What can hang from each mark:
rinin: nebufan pefifet pite
sinafid: malu pefifet rakos
rini: nebufan pefifet sulad vono
sulad: malu nebufan pefifet sinafid vono zemi
pite: rakos rinin zemi
zemi: rini
bapi: rakos
malu: rakos zemi
vono: malu pefifet sinafid
rakos: malu
pefifet: sinafid
nebufan: bapi pite rakos vono

Every row comes from one small tree of marks. The marks that hang from a mark follow it in brackets, in alphabetical order. Every link used is in the known rows. Which tree was each row made from?
Known rows:
sulad(malu(zemi) nebufan pefifet(sinafid)): [-150   89 -235  -96 -343  -25 -187  184  -79  -34  -94   75  194  400
    4  -28  121  129  -10   -1  352 -218  -41 -137  -24   20   22  -81
  152 -267  172  -41   20 -181 -286  134 -390  116 -169   21  312  120
   59 -471 -388  504]
pefifet(sinafid(rakos(malu(zemi)))): [  -1   62   21  -80   39  134 -152  -16  -56 -208  208  142   99  337
 -242 -116   91  -51   38  135   49  -91   45  -83   -3  -25   17  -35
  -83  -31  -54   89   96 -250 -150  -45    3   75   47   68  253  126
    5  -86 -373  197]
pite(rinin(pefifet) zemi(rini(nebufan(bapi) vono))): [  50  107  353  -20  -29  -73 -143   59   -4  135  125  206   20    7
  199  148  -87  120  212 -130 -104   12 -165   36   98  -77 -217   18
 -184  286 -262   52 -315   85  -48 -160  -31   44   -1  101   78  430
   -7 -339 -169  166]
rinin(pefifet pite(zemi(rini(sulad vono)))): [ -21 -136  229 -103 -236 -273   86   20  -67  165  -12   74 -213 -139
   89   58 -283  -78  -13   47   76 -129 -137  304 -215 -116  -95 -105
 -137  -69 -228  115 -224   61 -177 -259 -206   79  134 -109   29  134
   34 -280 -462  189]
sinafid(pefifet rakos(malu(zemi(rini(nebufan vono))))): [ -63  153  -62 -210   23  116  -55  235   49   27 -239  212  -98  344
 -127   74  -49   46   44   36  -83 -222  204  100  116  -47  -26   97
   19 -189  -56  177  -20 -319 -195   54 -181   49 -249  156  169  -20
   34  -64 -319  277]
rinin(pite(rakos zemi(rini))): [  59 -189  217   91 -137   39  -77  -57 -152  -29   64   92  -96  -14
    2   74 -122 -108   95  -43  -18 -111 -190  124 -184 -165  -50  -27
  -40  293 -333   62  -93  174   -2 -333  135   24  212 -106   80  166
   36  -57 -370   84]
pite(rakos zemi(rini)): [   5  -76  164  124 -125  232   48    7 -101 -143   58  149   27   91
  -29   86  -59  -65  111 -109 -102  -53 -235   91    4 -112 -257   39
   -9  330 -394   82 -101  141  -33 -287  144  103   71   -1   65  217
  -40   10 -312   11]
rakos(malu(zemi(rini(nebufan)))): [  41  131  272  -91 -264  123 -190   39   20  212 -127  135  116  194
 -206    1  -44   32   25  -45   35 -165   65   55  -64 -196 -163   46
  -45  -27  -82   64 -161 -115 -241  -13  -67   66 -181  -45  223   29
  -37 -110 -452  268]
pefifet(sinafid(malu(zemi(rini)) rakos)): [ -29  185   98    9   96   78 -151  146    3 -252   56  205   37  404
 -282  -90   27 -111   26  192  -24 -161   24  -96  -67   50  -63 -100
  -77  -78   59  137  129 -285  -85  -67  -39  116   43  150  248   98
 -136   34 -501  115]
rakos(malu(zemi(rini(nebufan(pite))))): [  38   76  353  -66 -210  142 -235   31   95  200 -109  106   99  197
 -203   48  -34  -39   -3   17   52 -157  133   22 -107 -168  -99   24
  -42    5 -120   -1 -205 -120 -236   -6  -69   36 -152  -80  139   31
  -84 -126 -459  299]
rini(pefifet(sinafid(rakos)) sulad vono): [-119  139 -106 -316 -116   30  184 -104  148 -230 -119   69   62  207
 -110 -109 -112  244 -171   57 -138 -153  -61  -77   80  393  -64 -163
 -135 -272   39   50  -73 -227   54  -80 -184  111    3  259  141  357
  153 -184 -169  415]
sinafid(malu(zemi) rakos): [  22   62 -117    2  131   21 -142  133  -10 -131  -97  240  -29  374
  -76 -119   55 -133   81   57 -145  -51  108   86   -2 -146    0 -110
 -211  -75 -130  230   94 -213 -185    8   43  209 -112  131  295   27
  -51  197 -277   50]
rinin(nebufan(bapi) pefifet(sinafid) pite(rakos zemi)): [  99 -337  405    2  116 -316 -223  -13 -106   22  160  139  -10   19
  118   48   68 -108  183   27  256   59 -141   17 -213   86  291   60
  -27   97   24  -29 -152   14 -136 -336 -221    7  432  -54    2  352
   12 -352 -392  153]
nebufan(pite(rakos rinin zemi) vono): [ 124 -166  115  129  139  241 -227 -190   88 -226  179  140   85   75
  343   93  171    3  104  -80 -116   47   58 -135  123 -116  -10   51
 -106  534 -521  -15 -284  151 -139 -288  365   47  171  -42   36  495
  -81 -215  173  169]
malu(rakos zemi(rini)): [ 156   34  322 -101 -100   72   64   72   37   46  -38  274   15  176
 -122   10   74  -29   67  -89   -9   66 -134   68 -117 -275 -282  -14
  -29   45 -238  177   29   25 -310 -217 -111  343  -83  -49  217  231
 -265  113 -431  223]
vono(sinafid(malu(rakos zemi) pefifet)): [ -24  140   39  -42   51 -101 -126  323   78 -301 -213   92 -154  205
  -50   53   83  -53  103   68   75   16   38   -3   -7 -163  -32   63
 -131  -28  -29   98  117 -276 -149   22  -23  327 -142  214  128  205
 -105  164 -189   96]
bapi(rakos(malu(zemi))): [ 218  -44  -82 -133 -194  102  -76  -79  -26  -11   84  184   21  138
 -176   57  105  -36   32 -134   76  130  -75   89   -7 -297  -89   25
 -124  -80 -134  114  -96  -28 -189  -85  -54  201 -148  -25  204   82
   12  155 -182  118]
rinin(nebufan pite(rakos zemi)): [  60 -373  175  133  -61  -98 -221 -255 -119  107   43  153  -27  -57
  211  -22   73  -29  121 -168  124  -75 -186   90 -217 -179  212   34
  -86  207 -209   81 -121  221 -178 -366   89  -43  231  -76  123  135
  140  -85 -320  145]
rakos(malu(zemi(rini(sulad)))): [  70  175  164 -167 -284   55  -31   57  -44  112 -100   66   77  164
 -262  -57 -125  -38  -53   36  -43 -185  107  104  -56 -157 -256  -22
  -90 -129 -155   97 -208 -124 -279   31  -70  133 -159  -77  185   52
   -9  -95 -453  256]
sulad(pefifet(sinafid) zemi): [-260  -11  -63  -81 -245   36 -117  105 -127  -29  149   -6   62  218
  -53  132  -56  -69  121  141  333 -118 -112   -3    3   78 -131  -43
 -118 -191 -150  147 -106 -106 -171  -53 -130   93 -182   28   97  293
   17 -257 -352  379]
vono(pefifet sinafid(malu(rakos))): [ -51  -53   14  -27 -107  -61  -55  138   80 -240 -394   79  -19   -6
  -53  188  211  -66  194   54   88  177  -65  -80   76 -198   40    4
 -119  -31   69 -194  194 -276  -76 -106  -96  285  -61  212  -52   33
   49  180  -53   89]
sulad(malu pefifet vono): [-241  -19 -463  -68 -231  113   13  -19 -146  -23 -390   54  -29  138
  181  268  136  152  -55    5   51  -19 -116  -99  149 -327   10 -204
  -40 -113   73  -51 -218 -130 -285  -80 -128   85  -89  -35  211  -24
   96 -349 -186  320]
rinin(nebufan(rakos vono)): [  -1 -261  123  -33   20  264 -143 -390   81  -25 -162  195  133  -35
   69  119  318   26   63 -165  143   78  -47 -135   60 -219   -3   -2
   33  -61  -65   28 -192  151 -333 -435  -24  160   97  -85  267  125
  -91  -97  -71  137]
rini(pefifet(sinafid) sulad(zemi) vono(malu(rakos))): [-122  143 -200 -387 -285  -94  106  -43  294 -167 -223   90  172  143
  -80 -323 -146  365 -112  -21   35 -170 -154  -72  -14  330 -159  -75
 -136 -322   66   94 -113 -263  -54   -1 -358   47 -175  287   79  394
  119 -250 -117  532]
rini(nebufan(vono) sulad(malu(rakos) zemi)): [ -40  -52 -179  -81 -345  -26 -128 -180  183  125 -335  215  334  179
  -13 -134   72  281 -124 -195   14  -34  -13 -313   81  193  -64 -219
  167 -400  -48  204 -251  -29 -223 -163 -267  -67 -328   -9  302  144
  -27 -151  -45  537]
rinin(nebufan pefifet(sinafid(malu)) pite): [ -93 -209  220  -42 -103 -342 -247  -83  -21  139  -46   85 -185   15
   43   30  -58 -142   22  165  292  -98 -131   70 -287 -153  349  -74
 -178 -170  307  -10  -56 -136 -295 -265 -340   54  350  -69  101  -46
  -17 -215 -532  184]
pefifet(sinafid(malu(zemi) rakos)): [ -18  131   -8   13  127   21 -188  103    1 -276  111  188   41  404
 -175 -152   77  -92   30  140    1 -122   38 -100  -46    7   40 -111
 -152  -55   19  151  150 -290  -92  -38   21  126   45  180  302  154
  -63   50 -389  107]
malu(zemi(rini(vono))): [  -7  139  365  -75 -155   62   12   24    1  110  -33  208   50   60
  -18  116  -15   71  -29 -139   24 -198  -82  130 -135 -152 -329   32
 -137   63 -247  154 -124   22 -281 -157   62  276 -143   43  242  257
  -55  -40 -496  150]
pefifet(sinafid(malu(rakos zemi))): [  56  145   93   -9    3  -37 -174   91   75 -247   60  186   26  324
 -113 -145  101  -36  -14   54   70  -65  -52 -129 -115 -169   19  -88
 -172   16   79  134   84 -233 -145  -86  -19  188   50  169  321  250
 -133   54 -353  158]
rini(nebufan(bapi pite(rakos zemi)) vono): [ -14 -147  397   88  110  144 -268 -178  240  -40  -88  225  195   61
  157  233  213  166   30 -281   -9   22   -7 -229  -41  115  162   -4
  -74  317 -192  -59 -365   64  108 -260  162  -78  -54  199   88  446
  125 -148  -52  209]
pite(rakos(malu) rinin(pefifet)): [  15  -43 -201 -134 -119  117  -42  -12 -116  -67   50  130  -98  116
  113  -13 -136  -91  161   -4 -215   75 -159   55  244 -333   13   -2
 -276  286 -149  -72 -168  -97 -182  -12  -36  219  285 -143   81  207
   11 -109   82  111]
nebufan(pite(rakos(malu(zemi(rini(vono)))))): [ -25  -70  237  -17  -57  283  -91  -52  139  -70 -112  163   22  125
  -58  149   11 -101  -78   11  -48 -135   63   -3  -93 -135  -19   18
  -89  205 -196  -67 -258  -74 -190  -92   68  117   51  -74   15  148
  -67  -56 -280  195]
sinafid(malu(zemi) pefifet rakos): [ -21  174 -224 -107  169  -96  -78  413  -18 -170 -179  127 -231  449
  -33   -7  -62 -162   76  120 -133 -154  211  151   88 -135   36  -14
 -174 -157 -118  254  139 -356 -180  104  -73  231 -175  234  231   34
  -38  182 -273   57]
rini(sulad(malu pefifet sinafid(rakos)) vono): [-314   86 -521 -232 -148    0  221  -44  -63 -142 -263    4   84  200
  -81  -42   19  153 -232  146  -94 -179 -105 -166  125  228  -81 -242
  -24 -441  133   91 -195 -178 -150   89 -221   -6 -170  106  154   50
  226 -222  -67  469]
vono(malu(zemi(rini(nebufan))) pefifet(sinafid(rakos))): [ -29   42  123 -217 -140  -92  -32  167  128   50 -227  122  212  162
 -183 -143   98  102  244  -75  154 -104  -96  -95    0   46 -106   92
   30 -124    6 -239  321 -336  -97 -122 -387   -3  -22  195  -15   58
   22  -73 -416  282]
zemi(rini(pefifet(sinafid) sulad vono(malu))): [-153  248  149 -329 -335   79  186  -50  172 -126 -276  -21   74   57
 -305  -10 -225  236 -137   42  -79 -236 -198  -45  -63  218 -311  -45
  -75 -165  114 -115 -134 -171    4 -169 -292   63    4  179  -11  171
   43 -212 -402  341]

Which tree is each row?
[-122  167  261 -137 -161  219   34   58  192 -192 -413  163  -43   73
 -193  241  -35  148  -15   92  -77  -38 -158   21  -44   17 -236   41
  -58    0  161  -30  -80 -156  -34 -160 -135  255  -91  201    6  126
 -103  -35 -272  216]  zemi(rini(pefifet vono(sinafid(malu(rakos)))))
[-289  182 -591  -40   -2 -124   62  153  -54  -86 -201   -7  -51  324
  -95 -114 -122   19  -99  379 -100 -194  104 -173  244  344  -23 -386
   80 -435  -10  369 -146 -288  -94  111  -41   38 -288   75  153   56
  155 -111 -184  328]  rini(sulad(sinafid(malu pefifet rakos) vono zemi))
[ 108  101  476  -96 -114  114 -276   79   73  161 -101   84  153  214
 -265  139   24  -52   38   32   33  -78  193  -41 -102  -88  -87   40
  -25   38 -104  -40 -267 -126 -179   -5  -57   47 -155  -49  109  123
  -75 -160 -428  273]  rakos(malu(zemi(rini(nebufan(bapi pite)))))
[ -60   38  -62 -132  -98  161  -45  -56  200   88 -414  187   91  101
   36 -109   76  276  108 -145   19  -27 -116 -111   95 -132 -145 -132
   56   -7  -29  -59  -82 -110  -88 -192 -166   87  -33    3  219  187
  -71 -234 -247  283]  sulad(vono(malu(zemi(rini(nebufan(rakos) pefifet)))))
[ -44   21   62  -68 -293  181 -158 -167  101   19 -208  142  214  100
  -49   18  151  228   80 -126  188 -105  -12  -54  -26  -83 -136   52
  186   30  -50  -15  -46   34 -324 -266  -97  176 -171  -30  196   26
   49 -282 -260  262]  sulad(nebufan(vono(malu(zemi(rini)))))
[  11  -46 -212  -33 -228  128 -189    8    8  -43 -146  177  211  252
  -13 -106  152   37  -21 -172  160 -108  -31 -131   41 -180  -55 -203
  194 -168  -57   12   -1    6 -253   63 -250  249 -129 -102  478   46
  -13 -208 -200  223]  sulad(malu(zemi) nebufan(rakos))
[  64  -84  337  -29 -222  -68 -110   -1 -109   87   54  -44 -123   -9
  -31  124 -193  -45   83   52   46 -122 -133  210 -220 -128 -102  -19
  -93  171 -297   51  -82  131  -14 -264   26   42   80  -36   65  159
   40 -180 -447  182]  rinin(pite(zemi(rini(pefifet))))
[ -96 -194 -170   20 -202  280 -229 -150  101 -162 -159   43  125  178
  -94  128  152 -105  -82  -13  142  -20  -14 -251   23 -184  128 -287
  196  -74  -24 -187  -99   31 -155  -38 -245  144  -10 -163  260 -123
  -13 -205 -132  208]  sulad(malu nebufan(pite rakos))
[ -37  -58  124   21  -17   33 -254   -3  208   31 -394  253  220  143
   75   50  297  193  190 -139  110   40  112 -195  125  119   63   48
   83 -111    6  -40   80 -203  -97 -208  -50   65 -180  178  153  175
   -3  -39  -45  292]  rini(nebufan(vono(pefifet sinafid(malu(zemi) rakos))))
[  -1  104  231   46   -9   49 -139  142   89 -244 -204  201    5  142
 -193   25  125  -50  101   69   40   62  -61  -52 -102 -129 -162   -4
  -84   15    2   61   59 -159 -144  -87    9  301  -96  100  126  146
 -186  159 -305  101]  vono(sinafid(malu(rakos zemi(rini))))
[ 200   41  495  -99  -34   40  -72   84  112  129 -114  308  138  224
 -170   58  154   54  132 -166   -3  142  -86  -96  -98 -103 -194  -16
   58   33 -141  119  -41   17 -172 -241 -170  239 -128    4  221  326
 -259   62 -389  296]  malu(rakos zemi(rini(nebufan(bapi))))
[ 116   80   11  -21  -24  -52 -124  120   86  -92 -163  240  -48  274
    3 -111   86  -64   25  -51  -58   20   -6   50  -89 -367  -26  -82
 -235   15  -56  207   12 -142 -252  -51   -8  288 -103  117  318  150
 -137  198 -233  114]  sinafid(malu(rakos zemi))
[ -72 -167   19  -47  -89 -174  -94   76  -47 -128  -21   90 -229  107
    2  -14 -182 -203   24  168   95  -72 -174   55 -162 -122  256 -122
 -162   33  139  -36   12 -194  -60 -212 -207  141  462  -92   96  124
  -55 -108 -332   93]  rinin(pefifet(sinafid(malu)) pite(rakos))
[ 103  148  144  -23  -64   18  -77  174   90  -61 -232  261  -51  271
 -132  -36   22  -89   20   13  -91  -25  -22   52 -117 -314 -152  -70
 -140  -12   -8  189  -15 -137 -239  -88  -80  275 -107   80  253   80
 -226  179 -375  125]  sinafid(malu(rakos zemi(rini)))
[ -81   35 -251 -211   10  142  -11  146 -107 -165  -88    1 -206  299
 -184  166  -57 -132   72  166 -111  -59  146  120  178 -216   71   41
  -89  -94 -137   96   47 -284 -182    6  -88  121 -112   92   98 -139
  107   35 -192  118]  sinafid(pefifet rakos(malu))
[   4   15   75 -197  102  251  -68   93  208 -343 -323  115   94   13
 -106  -24  206   68  172  -68  169   -7   70 -126  108  -83 -325  166
  162  -69 -150  -80   -6 -126 -172 -220 -118  220   -2   24  130  302
 -249 -147   -3  123]  nebufan(rakos vono(malu(zemi(rini)) sinafid(pefifet)))
